Here is a tiny trained network, its code and every weight. The questions are about switching its units off for an input and a class, where a switched-off unit gives its printed mean instead of its output.

import numpy as np


def w(rows, s, z=0):
    codes = np.array(rows[::2]) - 128.0
    scale = np.full(codes.shape[1], s)
    scale[-1] = z or s
    return codes * scale


def f(y):
    return np.maximum(y, 0)


def log_softmax(a):
    a = a - a.max(-1, keepdims=True)
    return a - np.log(np.exp(a).sum(-1, keepdims=True))


def net(x, mask):
    res = np.array(x, float).reshape(1, 3) / 4 @ E
    y = f(res @ A[0][:, :-1].T + A[0][:, -1])
    res = res + np.where(mask, y, B[0][:, -1]) @ B[0][:, :-1]
    return log_softmax(res[-1] @ U[:, :-1].T + U[:, -1])


A, B = {}, {}
E = w([
[163,104,199,199,115,142,229,209,112],'x0',
[8,230,118,181,153,195,107,215,91],'x1',
[147,69,179,206,197,148,62,87,70],'x2',
],0.012)
A[0] = w([
[115,94,170,111,185,158,110,107,77,92],'neuron 1',
[151,124,161,164,89,160,187,133,87,15],'neuron 2',
[94,117,80,87,140,125,32,87,140,41],'neuron 3',
[199,41,128,104,134,58,155,65,112,142],'neuron 4',
[154,90,137,165,195,136,84,125,93,90],'neuron 5',
[84,173,133,127,131,91,54,78,154,65],'neuron 6',
[200,71,146,75,105,53,140,127,148,140],'neuron 7',
[171,95,174,164,123,116,215,169,71,14],'neuron 8',
[160,101,192,165,126,138,207,176,92,61],'neuron 9',
[84,167,138,163,111,138,86,154,105,173],'neuron 10',
[105,177,70,50,49,85,168,181,203,87],'neuron 11',
[75,134,88,58,139,88,1,85,137,51],'neuron 12',
[126,158,45,93,135,116,29,68,139,29],'neuron 13',
[74,160,107,111,165,182,104,158,90,156],'neuron 14',
[182,30,126,129,126,31,139,85,173,154],'neuron 15',
[143,127,178,198,155,111,61,99,111,103],'neuron 16',
[151,91,164,179,179,132,74,110,48,119],'neuron 17',
[145,171,87,113,71,114,159,154,158,37],'neuron 18',
[119,89,117,160,132,157,112,105,94,59],'neuron 19',
[122,108,181,166,161,143,90,74,94,57],'neuron 20',
[159,116,100,145,112,105,96,175,126,91],'neuron 21',
[100,190,147,126,156,172,97,161,110,146],'neuron 22',
[97,169,109,174,175,120,108,195,119,125],'neuron 23',
[77,184,100,173,112,201,90,178,78,150],'neuron 24',
[167,99,200,207,114,121,209,216,116,4],'neuron 25',
[161,201,88,69,65,121,184,167,179,80],'neuron 26',
[150,99,132,189,170,138,71,117,106,87],'neuron 27',
[101,104,114,136,149,127,63,87,124,83],'neuron 28',
[134,92,153,162,190,162,78,99,97,101],'neuron 29',
[152,139,152,109,102,137,109,141,100,67],'neuron 30',
[178,127,132,94,117,142,106,96,149,113],'neuron 31',
],0.0099,0.0032)
B[0] = w([
[130,190,141,90,65,64,117,81,155,169],'neuron 1',
[190,114,145,85,149,200,171,248,117,166],'neuron 2',
[220,124,191,114,145,231,193,215,126,210],'neuron 3',
[40,122,24,222,173,141,135,75,60,252],'neuron 4',
[78,219,177,95,99,62,102,99,181,182],'neuron 5',
[225,98,191,157,141,199,170,209,130,186],'neuron 6',
[35,96,41,194,185,125,122,117,63,230],'neuron 7',
[169,119,200,92,131,198,160,157,93,193],'neuron 8',
[253,84,202,92,151,183,105,168,116,198],'neuron 9',
[82,83,49,171,157,127,124,91,112,188],'neuron 10',
[105,205,193,83,22,33,87,78,212,236],'neuron 11',
[255,65,211,96,170,190,179,206,109,238],'neuron 12',
[218,106,234,123,174,201,140,207,111,225],'neuron 13',
[53,33,44,208,143,147,155,88,67,199],'neuron 14',
[32,68,17,219,194,141,151,49,87,251],'neuron 15',
[114,170,173,77,36,47,120,60,222,185],'neuron 16',
[91,185,143,70,3,32,109,102,222,201],'neuron 17',
[108,152,180,106,87,45,79,135,177,177],'neuron 18',
[107,168,129,121,110,140,107,99,162,154],'neuron 19',
[104,155,146,102,91,66,74,119,191,180],'neuron 20',
[106,163,117,84,169,145,99,141,109,130],'neuron 21',
[74,105,52,200,190,96,131,118,100,193],'neuron 22',
[82,64,61,148,192,139,136,67,79,192],'neuron 23',
[66,87,35,181,192,115,173,39,47,225],'neuron 24',
[250,106,169,75,177,225,126,197,115,216],'neuron 25',
[92,240,167,68,48,36,38,70,172,215],'neuron 26',
[92,165,100,22,51,57,125,100,146,181],'neuron 27',
[192,137,205,101,127,123,144,182,103,179],'neuron 28',
[113,199,160,86,55,66,80,90,188,189],'neuron 29',
[142,139,117,130,150,116,163,120,133,128],'neuron 30',
[118,90,72,203,212,161,149,126,103,176],'neuron 31',
],0.0058,0.016)
U = w([
[21,64,1,205,196,138,157,62,78,214],'0',
[80,191,137,60,13,46,134,75,206,148],'1',
[229,75,173,87,173,237,163,167,114,7],'2',
],0.0096,0.0016)

Each question gives the input, the list of numbers given to net, and the class t.
The units are the neurons (one row each of A and B). Each row of codes is followed by its name. A weight is (code - 128) times the scale printed after its matrix; where a second scale follows, it is the last column's (A, B and U).
mask holds one flag per neuron, in row order. A switched-off neuron (its flag False) gives its mean, the last column of its row in B, instead of its output. The means were averaged over made-up inputs and are rounded, as every weight is.
A unit's drop is (log p(t) with every unit on - log p(t) with that unit switched off) / (log p(t) with every unit on - log p(t) with every unit switched off).
The circuit of an input: a set's keep is (log p(t) with only the set's units on - log p(t) with every unit switched off) / (log p(t) with every unit on - log p(t) with every unit switched off). Starting from the 12 units with the biggest drops (on a tie, the unit counted first), units are removed one at a time, each time the one whose removal leaves the highest keep (on an exact tie, the one counted first), for as long as the keep stays at least 0.8.
units of the circuit, in order: the units of the circuit, biggest drop first
k most important neurons: the k neurons with the biggest drops, biggest first
drop of u: that unit's drop, to one decimal
input [3,5,-7], class 1: most important neuron => [neuron 11]
input [7,-8,-6], class 0: 3 most important neurons => [neuron 15; neuron 7; neuron 4]
input [-8,7,-6], class 2: 3 most important neurons => [neuron 12; neuron 13; neuron 3]
input [-1,-7,8], class 1: 3 most important neurons => [neuron 17; neuron 16; neuron 29]
input [-7,4,-6], class 2: 2 most important neurons => [neuron 12; neuron 13]
input [0,-5,-5], class 0: 2 most important neurons => [neuron 7; neuron 15]
input [-2,-6,-6], class 0: 2 most important neurons => [neuron 15; neuron 7]
input [-8,6,-6], class 2: 2 most important neurons => [neuron 12; neuron 13]
input [6,1,-5], class 2: 3 most important neurons => [neuron 25; neuron 9; neuron 17]
input [-8,-6,3], class 2: 3 most important neurons => [neuron 12; neuron 13; neuron 3]
input [7,5,0], class 2: drop of neuron 25 => 0.8
input [2,2,-4], class 1: drop of neuron 16 => 0.0
input [6,0,6], class 1: drop of neuron 17 => 0.6
input [-1,-1,-2], class 1: units of the circuit, in order => [neuron 24]
